Here is a tiny trained network, its code and every weight. The questions are about switching its units off for an input and a target symbol, where a switched-off unit gives its printed mean instead of its output.

import numpy as np


def w(rows, s, z=0):
    codes = np.array(rows[::2]) - 128.0
    scale = np.full(codes.shape[1], s)
    scale[-1] = z or s
    return codes * scale


def norm(h):
    return h / np.sqrt((h * h).mean(-1, keepdims=True) + 1e-5)


def softmax(a):
    e = np.exp(a - a.max(-1, keepdims=True))
    return e / e.sum(-1, keepdims=True)


def log_softmax(a):
    a = a - a.max(-1, keepdims=True)
    return a - np.log(np.exp(a).sum(-1, keepdims=True))


def net(x, mask):
    ids = ['ΠΨαγηθξω'.index(c) for c in x.split()]
    T = len(ids)
    res = E[ids] + P[:T]
    u = 0
    for l in range(3):
        r = norm(res)
        for j in range(3):
            rows = slice(3 * j, 3 * j + 3)
            q, k, v = (r @ M[l][rows].T for M in (Q, K, V))
            z = softmax(np.where(np.tri(T) > 0, q @ k.T / 3**0.5, -1e9)) @ v
            o = O[l][rows]
            res = res + np.where(mask[u + j], z, o[:, -1]) @ o[:, :-1]
        u += 3
    return log_softmax(norm(res)[-1] @ U[:, :-1].T + U[:, -1])


Q, K, V, O = {}, {}, {}, {}
E = w([
[163,124,74],'Π',
[158,250,69],'Ψ',
[44,104,105],'α',
[45,102,107],'γ',
[171,113,177],'η',
[48,102,111],'θ',
[112,66,126],'ξ',
[141,169,176],'ω',
],0.019)
P = w([
[186,146,253],'0',
[213,214,208],'1',
[177,226,175],'2',
[113,214,179],'3',
[79,206,205],'4',
[37,216,224],'5',
],0.0025)
Q[0] = w([
[124,128,78],'L0H0',
[138,88,88],'L0H0',
[137,246,61],'L0H0',
[157,70,199],'L0H1',
[26,141,110],'L0H1',
[158,210,87],'L0H1',
[103,9,198],'L0H2',
[80,107,203],'L0H2',
[120,70,69],'L0H2',
],0.012)
K[0] = w([
[149,252,166],'L0H0',
[140,176,169],'L0H0',
[137,146,110],'L0H0',
[68,31,184],'L0H1',
[29,195,169],'L0H1',
[159,165,58],'L0H1',
[92,71,138],'L0H2',
[84,81,189],'L0H2',
[146,56,37],'L0H2',
],0.011)
V[0] = w([
[113,105,110],'L0H0',
[209,105,36],'L0H0',
[111,192,104],'L0H0',
[166,24,223],'L0H1',
[121,150,202],'L0H1',
[160,140,58],'L0H1',
[29,172,116],'L0H2',
[187,111,55],'L0H2',
[194,254,153],'L0H2',
],0.0084)
O[0] = w([
[26,209,140,151],'L0H0',
[115,68,137,139],'L0H0',
[152,71,134,100],'L0H0',
[94,145,93,148],'L0H1',
[27,94,2,96],'L0H1',
[114,94,168,123],'L0H1',
[43,58,109,127],'L0H2',
[171,101,177,136],'L0H2',
[70,64,157,2],'L0H2',
],0.0069,0.0062)
Q[1] = w([
[141,7,155],'L1H0',
[194,146,43],'L1H0',
[2,115,88],'L1H0',
[133,24,117],'L1H1',
[119,59,129],'L1H1',
[63,129,26],'L1H1',
[74,234,104],'L1H2',
[140,10,84],'L1H2',
[129,175,119],'L1H2',
],0.012)
K[1] = w([
[97,67,108],'L1H0',
[111,167,121],'L1H0',
[66,6,91],'L1H0',
[130,188,94],'L1H1',
[126,51,116],'L1H1',
[41,116,170],'L1H1',
[93,81,2],'L1H2',
[148,93,192],'L1H2',
[97,220,90],'L1H2',
],0.0085)
V[1] = w([
[83,122,99],'L1H0',
[48,104,71],'L1H0',
[65,101,190],'L1H0',
[128,143,12],'L1H1',
[122,74,80],'L1H1',
[162,80,204],'L1H1',
[132,254,167],'L1H2',
[181,62,102],'L1H2',
[97,195,253],'L1H2',
],0.0086)
O[1] = w([
[103,99,86,138],'L1H0',
[179,87,179,130],'L1H0',
[167,204,35,38],'L1H0',
[50,233,203,212],'L1H1',
[54,139,238,94],'L1H1',
[55,181,201,20],'L1H1',
[158,87,94,254],'L1H2',
[159,222,67,60],'L1H2',
[104,134,252,91],'L1H2',
],0.0033,0.004)
Q[2] = w([
[206,190,160],'L2H0',
[85,138,162],'L2H0',
[50,166,104],'L2H0',
[80,147,107],'L2H1',
[127,222,98],'L2H1',
[148,25,97],'L2H1',
[185,51,254],'L2H2',
[160,251,78],'L2H2',
[141,120,137],'L2H2',
],0.013)
K[2] = w([
[144,199,227],'L2H0',
[187,212,115],'L2H0',
[163,144,57],'L2H0',
[232,111,113],'L2H1',
[42,205,47],'L2H1',
[86,80,187],'L2H1',
[134,1,27],'L2H2',
[64,162,187],'L2H2',
[190,129,112],'L2H2',
],0.0086)
V[2] = w([
[101,29,33],'L2H0',
[99,218,137],'L2H0',
[96,208,254],'L2H0',
[94,162,209],'L2H1',
[93,95,14],'L2H1',
[213,99,171],'L2H1',
[150,135,162],'L2H2',
[107,128,123],'L2H2',
[16,157,201],'L2H2',
],0.0087)
O[2] = w([
[226,154,124,121],'L2H0',
[150,101,172,202],'L2H0',
[68,50,52,46],'L2H0',
[16,3,158,22],'L2H1',
[139,240,115,254],'L2H1',
[188,171,63,67],'L2H1',
[149,116,108,132],'L2H2',
[149,149,109,119],'L2H2',
[195,20,25,67],'L2H2',
],0.0052,0.0031)
U = w([
[200,73,216,254],'Π',
[103,86,163,23],'Ψ',
[98,114,100,5],'α',
[71,120,85,70],'γ',
[86,117,172,48],'η',
[59,127,94,113],'θ',
[181,255,89,168],'ξ',
[168,60,27,164],'ω',
],0.014,0.0038)

Each question gives the input, a string of symbols that net reads in full, and the target symbol t.
The units are the heads (3 rows each of Q, K, V and O). Each row of codes is followed by its name. A weight is (code - 128) times the scale printed after its matrix; where a second scale follows, it is the last column's (O and U).
mask holds one flag per head, layer by layer. A switched-off head (its flag False) gives its mean, the last column of its rows in O, instead of its output. The means were averaged over made-up inputs and are rounded, as every weight is.
A unit's drop is (log p(t) with every unit on - log p(t) with that unit switched off) / (log p(t) with every unit on - log p(t) with every unit switched off).
The circuit of an input: a set's keep is (log p(t) with only the set's units on - log p(t) with every unit switched off) / (log p(t) with every unit on - log p(t) with every unit switched off). Starting from all 9 units, units are removed one at a time, each time the one whose removal leaves the highest keep (on an exact tie, the one counted first), for as long as the keep stays at least 0.8.
units of the circuit, in order: the units of the circuit, biggest drop first
most important unit: the unit with the biggest drop
heads that matter: for each layer, one digit per head in row order, 1 if its drop is at least 0.15 and else 0, layers parted by /
drop when u is switched off: that unit's drop, to one decimal
input ξ γ ω θ, target ω: units of the circuit, in order => (L2H2, L0H2)
input Π Π ξ θ, target ξ: heads that matter => 011 / 000 / 100
input γ Π η ω Ψ γ, target ω: most important unit => L2H1
input γ θ Ψ, target θ: units of the circuit, in order => (L0H2, L2H0, L2H1, L0H1)
input θ α ξ ξ, target ξ: heads that matter => 010 / 000 / 000
input Ψ ξ θ ξ ξ α, target ξ: units of the circuit, in order => (L0H1, L2H0)
input ξ α Π ω θ Π, target Π: heads that matter => 010 / 000 / 000
input ω θ θ, target ω: units of the circuit, in order => (L1H2, L2H2)
input ξ γ Π α θ η, target θ: heads that matter => 010 / 000 / 100
input α ω Ψ, target ω: heads that matter => 001 / 000 / 001
input ω θ ξ, target ω: heads that matter => 001 / 001 / 001
input ξ ξ ξ γ, target ξ: heads that matter => 010 / 001 / 000
input θ θ ω ξ ω α, target ω: heads that matter => 001 / 000 / 001
input Π γ ξ Π ω Ψ, target ω: heads that matter => 101 / 000 / 101
input ξ ω ξ, target ω: heads that matter => 001 / 000 / 000
input ξ θ ξ η η, target ξ: heads that matter => 011 / 011 / 000
input Π α Π Π ξ γ, target ξ: most important unit => L2H0
input ξ ξ α, target ξ: heads that matter => 010 / 001 / 000
input ξ ξ γ ξ θ, target ξ: drop when L0H1 is switched off => 1.3
input ω γ γ, target ω: most important unit => L0H2
input Ψ γ ξ ω γ η, target ω: drop when L1H1 is switched off => 0.2
input ω ξ Π ξ ξ, target ξ: drop when L0H0 is switched off => 0.1
input θ ξ Π, target Π: drop when L0H2 is switched off => 0.2
